(in the rows, 128 means zero)
Here are made-up objects, facts about them, and rows of numbers that follow some of those facts. Name the object behind each unnamed row.

How the objects are related:
moskil	χ	draskaplal; moskil	χ	samis; moskil	χ	plistel; trenagruk	χ	graske; trenagruk	χ	stekin; trenagruk	χ	peklus; skosti	χ	gukol
nulim	χ	sedul; nulim	χ	lafem; nulim	χ	didralor; loma	χ	ridrum; loma	χ	setro; trobe	χ	popuba; trobe	χ	sele
lafu	χ	stokla; lafu	χ	bodruskan; lafu	χ	zuska; lafu	χ	meza; dratren	χ	nulon; dratren	χ	brikliklel; dratren	χ	kabru
flesem	χ	vumuros; flesem	χ	klema; brutrage	χ	mustor; brutrage	χ	zuska; brutrage	χ	drofli; brutrage	χ	dragos; veru	χ	raflazen
veru	χ	nulon; veru	χ	peklus; stumerul	χ	pudran; stumerul	χ	rases; stumerul	χ	gramugus; stumerul	χ	viguk; stumerul	χ	stekin
gidam	χ	dudrupan; gidam	χ	samis; keron	χ	rozoduk; keron	χ	plegrul; keron	χ	kikla; keron	χ	tagri; gatun	χ	bodu
gatun	χ	viflor; gatun	χ	skoflir; gatun	χ	skidemor; broresu	χ	tritrara; broresu	χ	tagri; taskil	χ	pedilum; taskil	χ	plistel
trutrin	χ	tila; trutrin	χ	zoklom; flagruklun	χ	kofofu; flagruklun	χ	kenagan; flagruklun	χ	brikliklel; zudum	χ	skegu; zudum	χ	lebri
zudum	χ	mustor; zudum	χ	drukle; peror	χ	flanos; peror	χ	kenagan; bagror	χ	sedul; bagror	χ	lanadir; bagror	χ	foske
bagror	χ	skoflir; bagror	χ	skaluk; rokla	χ	tegon; rokla	χ	romul; rokla	χ	takla; rokla	χ	kigra; rokla	χ	trebrol
drekler	χ	goflinar; drekler	χ	klasastin; kleder	χ	plimer; groklak	χ	nutro; groklak	χ	dibru; drezel	χ	giklumin; drezel	χ	suvi
drezel	χ	brudrik; tripla	χ	klubraru; tripla	χ	klasastin; libam	χ	dridos; stutrike	χ	gester; napli	χ	laber; napli	χ	grobri
napli	χ	pedilum; napli	χ	kabru; napli	χ	peklus; grotrun	χ	laber; grotrun	χ	ridradrok; grotrun	χ	stopak; grotrun	χ	kenagan
tasko	χ	neke; tasko	χ	luker; tasko	χ	romul; tasko	χ	kigra; tasko	χ	nuve; faston	χ	nutro; faston	χ	stokla
faston	χ	dazam; faston	χ	bodruskan; faston	χ	tiflo; faston	χ	lave; brini	χ	ragral; brini	χ	klegrulis; brini	χ	kedraruk
vezak	χ	solen; vezak	χ	zitrogra; vezak	χ	drukle; drobres	χ	klubraru; drobres	χ	popuba; drobres	χ	rakir; grupe	χ	zoklim
grupe	χ	zoklom; revak	χ	kikla; tratra	χ	popuba; tratra	χ	drifupla; tratra	χ	setro; trase	χ	dustum; trase	χ	tiflo
trase	χ	kedraruk; plugral	χ	rases; plugral	χ	giklumin; plugral	χ	skidemor; lopibre	χ	takla; lopibre	χ	pedilum; lopibre	χ	drolapor
lopibre	χ	drukle; dredren	χ	manen; dredren	χ	pibrak; dredren	χ	drukle; podrum	χ	gukol; podrum	χ	tegon; podrum	χ	kitrok
potresku	χ	flaklok; potresku	χ	zuska; flerizen	χ	taple; vutru	χ	ridradrok; vutru	χ	stopak; vutru	χ	stivi; stafim	χ	grosir
stafim	χ	zubreru; bivitri	χ	dredrim; bivitri	χ	vigen; bivitri	χ	gester; bivitri	χ	brudrik; bristi	χ	klasastin; bristi	χ	plimer
bristi	χ	mustor; bristi	χ	zubreru; bristi	χ	sastos; vutrur	χ	lebri; vutrur	χ	buflum; vutrur	χ	gerek; vutrur	χ	flelak
fluklar	χ	dudrupan; fluklar	χ	stozer; fluklar	χ	tepe; katri	χ	graske; katri	χ	ridradrok; katri	χ	tepe; vado	χ	zodru
vado	χ	pibrak; vado	χ	zubreru; klarozol	χ	brudrik; pugol	χ	plople; pugol	χ	graske; pugol	χ	flefla; steklok	χ	kikla
steklok	χ	dragos; steklok	χ	dibru; sotrum	χ	klasastin; sotrum	χ	flefla; sotrum	χ	ridradrok; sotrum	χ	dridos; nosken	χ	dreseli
nosken	χ	tromar; nosken	χ	meza; sagu	χ	manen; sagu	χ	taple; sagu	χ	flanos; sagu	χ	ridrum; stostedon	χ	kofofu
stostedon	χ	zorak; stostedon	χ	musul; stostedon	χ	pedilum; skuflor	χ	bistem; skuflor	χ	vumuros; skuflor	χ	nulon; skuflor	χ	sele
skuflor	χ	zoklim; skuflor	χ	nuve; plire	χ	fluvek; plire	χ	flaklok; dozo	χ	neklun; dozo	χ	takla; fluklok	χ	skegu
fluklok	χ	bodu; fluklok	χ	grobri; fluklok	χ	gokes; sebir	χ	giklumin; sebir	χ	tagri; sebir	χ	sofli; zerek	χ	kleplol
zerek	χ	zodru; zerek	χ	viflor; zerek	χ	dustum; lukla	χ	drifupla; tuvu	χ	raflazen; tuvu	χ	stunan; tuvu	χ	flanos
tuvu	χ	trebrol; tuvu	χ	klegrulis; tuvu	χ	plopos; tunim	χ	nukluk; tunim	χ	skosteklim; tunim	χ	drukle; rolim	χ	taple
vozi	χ	ridrum; labu	χ	pudran; moskil	ψ	647; kabru	ψ	629; zitrogra	ψ	969; trenagruk	ψ	647; romul	ψ	647
giklumin	ψ	647; skosti	ψ	629; laber	ψ	969; stunan	ψ	940; nulim	ψ	940; loma	ψ	830; plopos	ψ	647
trobe	ψ	940; lafu	ψ	940; kigra	ψ	940; klubraru	ψ	629; dratren	ψ	647; flesem	ψ	629; fleda	ψ	969
nulon	ψ	969; sastos	ψ	969; popuba	ψ	647; brutrage	ψ	647; stekin	ψ	647; rakir	ψ	647; ridradrok	ψ	647
klegrulis	ψ	647; raflazen	ψ	647; flelak	ψ	647; veru	ψ	647; stumerul	ψ	969; pedilum	ψ	629; zorak	ψ	647
bodruskan	ψ	647; gramugus	ψ	647; pibrak	ψ	629; klema	ψ	940; gidam	ψ	647; stozer	ψ	647; keron	ψ	629
ridrum	ψ	647; goflinar	ψ	647; buflum	ψ	647; gatun	ψ	969; nukluk	ψ	969; drolapor	ψ	86; drukle	ψ	629
broresu	ψ	629; taskil	ψ	940; trutrin	ψ	647; flagruklun	ψ	629; neklun	ψ	629; zudum	ψ	86; peror	ψ	830
gerek	ψ	830; plople	ψ	830; bagror	ψ	647; rokla	ψ	86; taple	ψ	629; lave	ψ	647; drekler	ψ	647
draskaplal	ψ	647; foske	ψ	940; kleder	ψ	830; groklak	ψ	647; drezel	ψ	647; tripla	ψ	647; tegon	ψ	647
libam	ψ	629; suvi	ψ	940; stutrike	ψ	647; napli	ψ	969; grotrun	ψ	647; drofli	ψ	830; kikla	ψ	629
nuve	ψ	86; tasko	ψ	647; takla	ψ	647; viguk	ψ	647; pudran	ψ	647; luker	ψ	629; faston	ψ	86
rases	ψ	647; kitrok	ψ	86; bodu	ψ	647; flanos	ψ	647; neke	ψ	940; dudrupan	ψ	647; vigen	ψ	647
sofli	ψ	647; brini	ψ	647; fluvek	ψ	86; vezak	ψ	969; skaluk	ψ	647; zubreru	ψ	86; drobres	ψ	969
grupe	ψ	969; klasastin	ψ	647; manen	ψ	969; revak	ψ	647; meza	ψ	647; plistel	ψ	969; tratra	ψ	830
trase	ψ	86; drifupla	ψ	629; vumuros	ψ	940; stivi	ψ	647; plugral	ψ	647; lopibre	ψ	940; stokla	ψ	940
flefla	ψ	969; tepe	ψ	629; tiflo	ψ	629; kleplol	ψ	86; zoklom	ψ	647; dredren	ψ	940; kofofu	ψ	647
sele	ψ	647; kedraruk	ψ	647; podrum	ψ	647; potresku	ψ	969; skidemor	ψ	940; flerizen	ψ	647; flaklok	ψ	969
vutru	ψ	647; lebri	ψ	647; kenagan	ψ	647; musul	ψ	647; stafim	ψ	647; zuska	ψ	647; bivitri	ψ	629
dridos	ψ	830; dustum	ψ	647; bristi	ψ	969; vutrur	ψ	647; trebrol	ψ	830; fluklar	ψ	629; katri	ψ	86
vado	ψ	940; peklus	ψ	647; stopak	ψ	830; skegu	ψ	629; grobri	ψ	629; dreseli	ψ	940; gester	ψ	647
nutro	ψ	629; dibru	ψ	830; klarozol	ψ	629; lanadir	ψ	86; viflor	ψ	647; pugol	ψ	86; plegrul	ψ	940
steklok	ψ	940; skosteklim	ψ	647; sotrum	ψ	647; nosken	ψ	629; ragral	ψ	629; sagu	ψ	647; gukol	ψ	940
zoklim	ψ	940; bistem	ψ	86; tagri	ψ	647; gokes	ψ	647; zodru	ψ	647; solen	ψ	647; stostedon	ψ	647
skuflor	ψ	940; setro	ψ	969; plire	ψ	830; dozo	ψ	86; fluklok	ψ	969; sebir	ψ	629; samis	ψ	647
dredrim	ψ	629; dragos	ψ	830; zerek	ψ	647; rozoduk	ψ	647; dazam	ψ	830; brikliklel	ψ	629; lukla	ψ	629
tila	ψ	969; tuvu	ψ	86; grosir	ψ	86; mustor	ψ	830; graske	ψ	647; tunim	ψ	647; skoflir	ψ	940
rolim	ψ	647; brudrik	ψ	647; vozi	ψ	86; plimer	ψ	629; lafem	ψ	629; tromar	ψ	647; sedul	ψ	940
tritrara	ψ	830; didralor	ψ	86; labu	ψ	647

Some objects and their rows:
skosteklim: [122 143 130 112 138 138 133 111 105 129 125 126 112 128 133 140 143 163
 108 135 107 128 143 133 102 108 139 133 148 123 137 136 117 106 152 136
 130 132  77 145 103  95 146 111 129 136 123 139 151 109  83 150]
nuve: [172 112 153 140 107 126 105 152 156 142 114 178 120  88 126 133  99 101
 139 112  98 139 158  86 127 101 156 150 125 153 150 164 129  90 116 137
 110 127 160  93 148  68 135 145 125 115 118 175 130 179 128 104]
ridradrok: [124 171 100 122 142 133 170 129  86  95 112 131 105 121 150 128 110 169
 123 141 124 116 138 168 111 105 162 131 176 122 142 101 138  78 124 131
 126 127  81 138 121  76 171  86 106 115 116 109 130 130 114 150]
trutrin: [149 114  86 134 116 150 119  91 140 127 141 113 109 156 146 139 128 164
 104 152 136 117  99 160 109 122 109 116 121 129 117  81 115 138 126 114
 134 137 104 157  94 170 122 149 127 152 124  97 109 145 116 159]
loma: [139  65 112 189 145 114 138  93 189 168 145  97 139 129  78  90 136 139
 114 172 140 146  91 110 133 163 118 129 110 159 116 105 150 193  58 126
 146  93 182 117 112 160 138 197 103 128 147 130 125 121 188 115]
bistem: [172 110 153 140 107 128 106 154 156 139 111 178 120  89 128 134  98 100
 139 112  98 137 159  87 129  99 157 151 126 152 152 165 130  89 115 137
 108 127 161  93 150  66 137 143 125 115 118 173 132 178 129 102]
goflinar: [126 144 125 116 140 133 152 120 102 121 117 131 106 113 146 135 135 166
 115 149 112 115 135 139 101 106 130 132 148 123 141 129 118  96 143 139
 131 132  85 145 104  94 155 110 117 126 129 140 145 105  84 145]
gokes: [124 143 127 111 139 141 137 112 107 125 123 133 112 125 133 143 138 157
 109 139 107 131 141 137 102 108 137 128 152 122 141 131 121 100 148 138
 132 126  80 144 103  99 141 110 120 130 125 139 149 112  83 152]
keron: [ 97 125 142  91  65 130 100 175 140 100 175 106 158 153 145 115 110  94
 124 100 156 123 101 176 179 144  86 124 109 134 109 124 125 133  95 140
 120 120 184 124 130 251  79 161 142  93 142 106 123 142 168 120]
flesem: [105 132  95 116  88 122 106 179 145 108 152 110 158 167 126 102 118 108
 131  96 150 113  88 165 154 158 105 141 108 120  97 124 134 138  88 130
 113 133 175 106 136 221  73 161 134 119 144 143 123 135 173 118]
brikliklel: [ 84 170 128  93 114 116 122 200 109 110 138 134 160 146 109 104 122  98
 138  80 124 135 129 149 146 148 142 147 145 116 121 164 151  98 108 152
 113 115 146  88 150 146  87 120 122  91 143 177 158 116 148 119]
steklok: [110 118 173 120 107 149 119  86 130 153 139  90 132 147 134 131 138  75
 167 122 158 112 136 136 164 139  80  80  77 154 148  74  81 179 171 106
 125 117 188 134 159 197 145 159 147 107 134  56  83 162 164 103]
dibru: [104 104 194 129 143 101 145 119 135 145 142  97 131  87  97 115 125 113
 126 136 124 162 154 109 147 139 137 130 165 184 136 162 148 141  90 149
 147  66 151 138 128 101 170 164 115  89 132 112 154  96 165 114]
klubraru: [ 88 160 126 102 117 102 141 211 107 117 119 136 149 125 129  94 129 113
 148  98 123 107 114 139 137 142 111 158 129 115 118 173 135  95 104 159
 110 125 155  88 141 150 103 132 121  88 155 200 154  94 138 103]
stokla: [105 152 172 119 150 137 147 108 103 158 106 117 132 125 108 129 152  76
 181 103 128 121 163 103 136 138 125 105 103 129 163 125 101 147 191 119
 122 118 162 109 174 107 153 120 125 108 145 135 121 121 134  94]
trebrol: [115 106 162 147 158 100 150 121 140 143 133  99 134  95  80 111 130 122
 128 126 124 160 146 101 135 148 157 142 163 170 129 164 158 147  89 137
 144  77 145 130 133  83 164 161 109 113 135 136 155  92 165 116]
vado: [125 116 129 151 123 135 135  91 132 148 121  84 130 150 125 120 148 104
 176 112 158  88 125 112 142 150 103 116  69 129 129  84  83 197 170  91
 114 149 184 124 168 162 150 159 150 151 141 105  85 136 165  94]
plire: [134  74 134 162 127 105 131 101 169 141 154  75 130 117 102 109 121 131
 123 142 152 143 110 126 145 156 122 134 132 179 105 118 146 183  66 117
 147  86 172 148 121 157 151 201 123 131 133  85 115 122 197 120]
nutro: [ 80 161 151  87 104 116 124 200 108 113 140 131 159 131 122 105 125  97
 135  88 125 130 131 146 155 140 121 143 136 123 125 170 139  97 112 158
 113 115 153  95 142 160  96 125 128  83 146 170 161 108 138 114]
plugral: [162 104  89 135 110 157 126  84 148 102 151 112 109 136 151 158 121 152
 102 136 145 119  99 162 112 120 118 113 122 114 119  96 117 135 131 102
 144 144 112 181 100 183 117 146 120 171 135  99 111 129 110 155]

Rows to name:
No name comes twice in this set of rows, the named rows included.
[183  74 133 163  69 118  73 131 180 135 138 124 121 127 143 123 107 138
 128 116 127 103 134  87 138 110 137 172  88 160 108 132 102 152 108 108
  94 166 176 111 143 119 137 190 179 165 100 127 103 197 161 111] : zudum
[117 140 151 101 130 139 134 113 101 130 127 129 108 121 147 142 139 156
 108 149 108 126 144 142 110 102 116 122 146 137 143 129 110  98 152 147
 134 121  83 149  96 114 149 117 127 113 124 122 149 116  84 148] : zuska
[ 65 156 197  61  84 122 113 197 104 108 159 127 159 123 138 114 119  82
 127  97 126 136 143 157 175 127  98 124 137 140 137 166 126  86 116 172
 118 100 159 113 135 191 101 126 137  52 140 132 163 120 137 114] : kikla
[133 126 109 147 136 146 124  85 139 168 116 106 131 167 108 127 146  80
 179 110 150 114 118 127 132 160 104  98  79 134 135  74 101 183 166  91
 125 121 177 115 165 170 121 162 122 138 142 108  78 159 167 104] : skuflor
[143 132  68 151 118 128 160 117 118  93 123 104  97 137 178 121 109 190
 119 164 154  82  93 181 114 114 118 134 133 127 111  64 116 119 100 112
 123 150 110 155 107 144 167 134 124 142 119  80  91 144 139 146] : sotrum
[126 158 110 117 144 146 145 111 102 116 124 136 115 137 125 136 125 157
 109 140 113 136 142 152 109 111 160 122 166 120 146 107 138  90 138 135
 132 121  80 132 113  90 145  91 111 121 118 122 145 135 102 157] : kenagan
[117 114 133 153 122 135 115  82 135 155 131  70 142 171 106 114 161 116
 167 103 152  92 136  98 143 155 119 128  69 123 121  88  83 216 183  88
 106 161 174 115 171 154 143 158 169 173 133 103  97 140 166 103] : dredren
[138 138  99 121 160 135 139 117 115 170  95 159 102 129 130 134 150 150
 121 162  94 125 115 130  74 117 100 123 135 130 139 131 118  96 141 145
 139 113  82 126  85 103 123 134  96 117 139 181 142 108  74 142] : popuba
[106 138  94 119  85 121 113 182 140  98 156 109 157 164 130 100 111 112
 134  95 155 112  90 173 159 156 115 144 113 119  97 117 141 134  84 128
 113 134 175 107 141 216  80 154 133 119 143 132 117 140 179 120] : fluklar
[148  69 100 178 153 104 132 103 185 185 125 101 125 129  90 100 137 126
 132 164 136 141  84 115 114 169  96 132 114 177 104 117 148 183  59 124
 150  79 174 124 105 157 127 222  98 126 147 140 111 115 186 112] : tratra
[167 104 165 145  99 113 117 161 151 130 108 164 115  72 146 126 101 119
 143 119 103 113 158  79 130  92 148 165 117 150 146 172 114  97 115 139
 100 146 166  98 147  65 160 148 141 122 118 174 132 163 128  93] : zubreru
[136  86 115 177 137 112 140  98 172 133 156  79 141 131  87  98 115 135
 117 147 154 151 110 131 151 159 151 130 142 164 112  95 162 184  59 115
 142  91 173 132 130 146 153 179 113 130 128  83 117 137 209 123] : peror

Now the same objects, written a new way:
Some rows with their names:
vigen: [135 162 111 129 151 130 121 103 158 124 109  95 129 117 111 116 118 137
 147 150 130 128 139 128 138 110 164 108 123]
gukol: [135 139 148 129 113 121 130 122 114 102 100 189 102 183 110 105 119 166
  91 126 131 119  94 117 139 105 137 116 118]
setro: [134 123 175 120 115 125 137 116 112 104 235 165 114 136 111 165 119  99
  85 101 135 123 110 133 134 109 109 152 167]
samis: [134 116 110 122 183 126 141 112 147 108 117  92 112 117 110 132 118 140
 137 153 135 126 133 119 139 102 171 108 122]
fluklok: [131 113 153 142 117 122 136 169 113 104 137 125 167 187 104 157 150 100
  89 101 152 132 133 118 135 106 106 191 152]
manen: [139 118 167 119 115 121 163 127 115 103 207 138 110 160 110 173 134 102
  82 104 152 124 100 122 140 101 110 168 165]
solen: [167 157 111 127 174 124 145 107 156 121 111  92 114 123 107 137 120 123
 113 153 133 133 133 119 137  99 175 113 122]
pibrak: [133 151 122 141 115 125 216 131 113 104 108  97 113 167 138 135 121 102
  87 108 176 122  87 150 166 103 125  95 165]
fluklar: [125 110 114 165 113 144 179 175 113 104 103  95 138 162 158 120 123  94
 107 103 168 125  93 138 137 129 114  93 123]
drekler: [128 127 111 147 152 121 121 127 182 153 106  93 130 119 128 136 117  99
 117 161 134 170 176 139 138  99 150  99 125]
drobres: [128 116 177 124 113 126 117 154 112 108 196 169 150 143 116 162 118  91
  85 102 138 123 143 119 131 104 109 155 157]
nulon: [129 113 149 116 118 126 140 114 112 100 229 148 111 142 110 169 122 110
  88 102 136 119  92 117 137 122 107 164 136]
ridradrok: [134 114 107 123 186 124 150 116 160 104 144  94 109 113 118 150 117 143
 118 157 133 140 142 152 139 102 174 103 121]
grosir: [194 140 160 123 144 127 118 188 114 185 150  92 110 150 160  86 116 115
  79 102 135 129  91 154 139 106 107  99 116]
plimer: [126 138 126 164 114 132 218 146 115 106 109  94 107 142 157 124 119 100
  87  99 172 121  93 151 168 113 145  89 149]
gerek: [132 130 143 122 114 165 111 183 118 102 112  95 120 119 109  86 119 143
  87  96 138 152  88 122 136  96 170 139 124]
tripla: [131 134 111 140 146 125 116 123 189 155 108  96 125 114 137 141 115  98
 116 160 130 163 172 146 139  97 147 102 122]
flefla: [130 112 149 137 117 127 158 162 114 103 240 130 111 122 110 163 119 105
  86 102 142 123 132 128 132 130 111 159 127]
tromar: [132 116 114 119 147 124 143 112 145 146 106  97 117 113 112 116 118 126
 120 180 135 151 140 118 160 105 178 109 120]
zubreru: [212 148 162 118 152 123 119 186 117 177 166  94 107 140 160  88 118 132
  82  99 137 126  91 161 138 108 111 102 119]

Rows to name:
No name comes twice in this set of rows, the named rows included.
[125 113 152 141 116 127 116 162 118 104 145 131 180 167 108 145 136 101
  91 107 135 123 140 120 133 149 105 183 135] : stumerul
[127 110 113 154 118 149 207 151 110 100 107  92 110 137 154 127 120  99
  91 100 169 125  89 151 146 144 124  91 125] : tepe
[128 118 116 118 113 132 220 122 110 108 105  94 112 124 140 112 122 104
  92 104 187 142  86 138 216 150 127  89 152] : tiflo
[185 115 163 120 135 123 114 174 112 190 145  94 111 130 161  87 121 123
  92 109 134 122  90 123 150 127 113  98 115] : fluvek
[130 140 114 124 115 150 202 122 112 104 104  93 118 162 127 127 121 105
  88 101 165 122  85 166 173 156 113  94 155] : lafem
[162 139 159 116 141 127 112 177 115 203 115  94 112 172 175  85 120  98
  86 103 132 124  91 149 139 104 104  99 114] : vozi
[133 115 172 148 112 124 163 162 116 103 224 142 120 131 110 153 124 100
  82 103 148 133 133 120 134 104 110 161 152] : sastos
[126 115 111 169 113 140 185 173 114 107 104  91 121 147 166 126 117  94
  91 101 162 125  90 155 141 123 113  91 136] : libam
[125 113 123 140 112 128 190 154 112 134 101  97 152 150 152 101 126  97
  89 103 177 137  91 118 187 129 116  95 142] : nosken
[214 124 153 125 169 122 119 167 112 161 132  90 110 173 142  88 131 118
  89 101 136 117  88 118 140 102 111 104 115] : drolapor
[187 129 160 121 153 126 114 144 116 178 139  96 108 158 156  88 117 117
  88 108 136 119  89 120 139 111 105 105 115] : kitrok
[125 111 116 140 114 129 175 156 113 103  98  91 126 185 151 137 127 101
 109 102 173 122  89 124 140 105 113  92 139] : flagruklun
[131 110 136 130 115 123 124 172 112 103 139 123 157 184 107 168 152  97
  89 104 153 125 127 117 134 105 105 189 137] : napli
[131 124 149 119 117 189 117 165 117 104 111 102 149 116 109  83 118 160
  89 102 135 146  84 119 137  99 166 140 122] : tritrara
[129 116 174 122 116 124 121 123 116 107 178 165 156 158 112 155 131  97
  93 106 135 124 116 117 135 109 107 165 149] : grupe

